Here is a tiny trained network, its code and every weight. The questions are about switching its units off for an input and a class, where a switched-off unit gives its printed mean instead of its output.

import numpy as np


def w(rows, s, z=0):
    codes = np.array(rows[::2]) - 128.0
    scale = np.full(codes.shape[1], s)
    scale[-1] = z or s
    return codes * scale


def f(y):
    return np.maximum(y, 0)


def log_softmax(a):
    a = a - a.max(-1, keepdims=True)
    return a - np.log(np.exp(a).sum(-1, keepdims=True))


def net(x, mask):
    res = np.array(x, float).reshape(1, 2) / 4 @ E
    y = f(res @ A[0][:, :-1].T + A[0][:, -1])
    res = res + np.where(mask, y, B[0][:, -1]) @ B[0][:, :-1]
    return log_softmax(res[-1] @ U[:, :-1].T + U[:, -1])


A, B = {}, {}
E = w([
[88,156,247,254],'x0',
[242,67,51,254],'x1',
],0.0084)
A[0] = w([
[118,154,120,114,86],'N1',
[111,139,229,114,254],'N2',
[157,132,147,254,148],'N3',
[188,120,56,104,144],'N4',
[192,112,79,203,128],'N5',
[86,123,128,67,108],'N6',
[144,141,69,39,202],'N7',
],0.02,0.007)
B[0] = w([
[170,151,124,150,142],'N1',
[186,217,208,162,251],'N2',
[235,30,136,146,248],'N3',
[22,78,149,137,223],'N4',
[167,157,92,1,241],'N5',
[195,167,76,113,196],'N6',
[123,23,140,48,251],'N7',
],0.026,0.016)
U = w([
[172,73,202,253,69],'0',
[223,74,141,78,254],'1',
[42,20,102,75,126],'2',
[64,254,172,240,95],'3',
[95,111,66,217,7],'4',
],0.011,0.0038)

Each question gives the input, the list of numbers given to net, and the class t.
The units are the neurons (one row each of A and B). Each row of codes is followed by its name. A weight is (code - 128) times the scale printed after its matrix; where a second scale follows, it is the last column's (A, B and U).
mask holds one flag per neuron, in row order. A switched-off neuron (its flag False) gives its mean, the last column of its row in B, instead of its output. The means were averaged over made-up inputs and are rounded, as every weight is.
A unit's drop is (log p(t) with every unit on - log p(t) with that unit switched off) / (log p(t) with every unit on - log p(t) with every unit switched off).
The circuit of an input: a set's keep is (log p(t) with only the set's units on - log p(t) with every unit switched off) / (log p(t) with every unit on - log p(t) with every unit switched off). Starting from all 7 units, units are removed one at a time, each time the one whose removal leaves the highest keep (on an exact tie, the one counted first), for as long as the keep stays at least 0.8.
circuit, biggest first: the units of the circuit, biggest drop first
k most important neurons: the k neurons with the biggest drops, biggest first
drop when u is switched off: that unit's drop, to one decimal
input [7,1], class 0: circuit, biggest first	[N7, N5]
input [-4,8], class 2: circuit, biggest first	[N4]
input [1,-5], class 3: circuit, biggest first	[N3, N5]
input [-2,5], class 2: circuit, biggest first	[N4, N2]
input [-3,8], class 2: 3 most important neurons	[N4, N2, N6]
input [1,-7], class 3: circuit, biggest first	[N3, N2]
input [2,-2], class 3: 2 most important neurons	[N3, N7]
input [2,0], class 0: drop when N5 is switched off	0.6
input [-4,-3], class 2: drop when N3 is switched off	0.3
input [6,-1], class 0: drop when N5 is switched off	0.2
input [5,0], class 0: drop when N5 is switched off	0.4
